Below are the code and all the weights of a small trained network. Each question names an input and a class and asks about switching units off, where a switched-off unit gives its printed mean instead of its output.

import numpy as np


def w(rows, s, z=0):
    codes = np.array(rows[::2]) - 128.0
    scale = np.full(codes.shape[1], s)
    scale[-1] = z or s
    return codes * scale


def norm(h):
    return h / np.sqrt((h * h).mean(-1, keepdims=True) + 1e-5)


def f(y):
    return y / 2 * (1 + np.tanh(0.7978845608 * (y + 0.044715 * y**3)))


def log_softmax(a):
    a = a - a.max(-1, keepdims=True)
    return a - np.log(np.exp(a).sum(-1, keepdims=True))


def net(x, mask):
    res = np.array(x, float).reshape(1, 7) / 4 @ E
    u = 0
    for l in range(2):
        y = f(norm(res) @ A[l][:, :-1].T + A[l][:, -1])
        res = res + np.where(mask[u : u + 5], y, B[l][:, -1]) @ B[l][:, :-1]
        u += 5
    return log_softmax(norm(res)[-1] @ U[:, :-1].T + U[:, -1])


A, B = {}, {}
E = w([
[186,206,120,145,174,149,111,85,121,72],'x0',
[167,164,116,54,149,128,160,68,93,154],'x1',
[76,182,107,180,159,81,191,50,105,112],'x2',
[169,131,252,181,83,167,39,118,166,80],'x3',
[70,78,178,123,114,44,195,168,105,131],'x4',
[77,62,121,155,48,186,135,164,55,18],'x5',
[172,89,37,142,125,82,164,163,200,57],'x6',
],0.013)
A[0] = w([
[142,133,27,136,142,112,128,189,182,59,63],'0.n1',
[181,154,65,169,169,100,135,132,255,71,23],'0.n2',
[164,66,93,130,122,105,125,198,225,166,104],'0.n3',
[142,166,76,89,101,225,118,76,90,84,23],'0.n4',
[136,89,138,60,108,94,207,160,122,155,1],'0.n5',
],0.0099,0.0072)
B[0] = w([
[216,95,113,118,159,248,95,117,30,99,232],'0.n1',
[185,87,114,215,139,108,27,101,14,145,244],'0.n2',
[33,129,182,138,52,171,156,173,76,162,254],'0.n3',
[101,121,160,180,103,36,215,181,153,188,196],'0.n4',
[148,170,63,126,126,57,191,112,128,98,163],'0.n5',
],0.012,0.0043)
A[1] = w([
[156,115,122,77,91,160,96,193,182,194,141],'1.n1',
[151,2,102,52,88,118,134,232,120,87,68],'1.n2',
[173,140,96,106,155,133,113,130,131,139,73],'1.n3',
[135,205,207,126,97,194,101,142,161,86,2],'1.n4',
[176,129,105,172,62,130,106,125,157,79,80],'1.n5',
],0.013,0.0055)
B[1] = w([
[145,140,200,127,169,81,84,180,60,145,209],'1.n1',
[91,91,112,252,97,191,167,138,105,68,253],'1.n2',
[122,116,128,167,145,152,97,132,71,93,143],'1.n3',
[110,113,132,90,62,95,142,166,161,112,207],'1.n4',
[129,99,85,150,164,91,205,78,30,161,187],'1.n5',
],0.015,0.0077)
U = w([
[45,124,45,114,171,84,247,108,118,186,72],'0',
[174,156,225,64,164,74,89,148,120,192,215],'1',
[130,80,72,84,148,151,96,135,220,77,1],'2',
[243,127,32,127,236,178,105,40,77,120,136],'3',
[90,34,181,224,47,152,127,200,77,68,200],'4',
[99,110,189,83,69,103,124,104,192,38,35],'5',
],0.015,0.0084)

Each question gives the input, the list of numbers given to net, and the class t.
The units are the neurons (one row each of A and B). Each row of codes is followed by its name. A weight is (code - 128) times the scale printed after its matrix; where a second scale follows, it is the last column's (A, B and U).
mask holds one flag per neuron, layer by layer. A switched-off neuron (its flag False) gives its mean, the last column of its row in B, instead of its output. The means were averaged over made-up inputs and are rounded, as every weight is.
A unit's drop is (log p(t) with every unit on - log p(t) with that unit switched off) / (log p(t) with every unit on - log p(t) with every unit switched off).
The circuit of an input: a set's keep is (log p(t) with only the set's units on - log p(t) with every unit switched off) / (log p(t) with every unit on - log p(t) with every unit switched off). Starting from all 10 units, units are removed one at a time, each time the one whose removal leaves the highest keep (on an exact tie, the one counted first), for as long as the keep stays at least 0.8.
circuit, biggest first: the units of the circuit, biggest drop first
unit that matters most: the unit with the biggest drop
top k neurons: the k neurons with the biggest drops, biggest first
k most important neurons of layer l: the k neurons of layer l with the biggest drops, biggest first
drop when u is switched off: that unit's drop, to one decimal
input [-1,0,-6,4,1,-2,-7], class 1: unit that matters most => 1.n2
input [-5,5,5,2,-1,-1,7], class 3: circuit, biggest first => (0.n2 1.n2)
input [5,3,-3,3,1,3,7], class 3: top 2 neurons => (0.n2 0.n1)
input [5,-3,0,8,-3,-2,-4], class 5: top 2 neurons => (1.n4 1.n2)
input [-1,-1,-6,-1,-7,-8,7], class 4: 2 most important neurons of layer 0 => (0.n3 0.n5)
input [1,-5,-7,6,-7,0,-8], class 1: top 2 neurons => (1.n2 1.n1)
input [0,2,3,-8,-3,3,2], class 3: 2 most important neurons of layer 0 => (0.n1 0.n3)
input [-8,0,5,8,-6,-7,3], class 1: top 3 neurons => (1.n2 0.n3 0.n1)
input [1,1,-8,-6,-4,-8,2], class 1: top 2 neurons => (1.n1 0.n3)
input [3,0,8,5,-1,-2,-2], class 1: top 2 neurons => (1.n2 0.n3)
input [0,-8,-8,4,1,-8,-4], class 1: top 2 neurons => (1.n2 1.n1)
input [-6,8,-4,-4,6,-2,8], class 4: drop when 1.n2 is switched off => 1.4
input [-3,7,-7,-5,-5,-6,1], class 1: drop when 1.n1 is switched off => 0.2
input [6,6,-8,-8,-7,3,-6], class 1: unit that matters most => 0.n4
input [2,4,-2,6,4,-3,2], class 1: drop when 1.n2 is switched off => 0.7
input [1,-5,-5,5,-4,-3,-8], class 1: drop when 1.n2 is switched off => 0.3
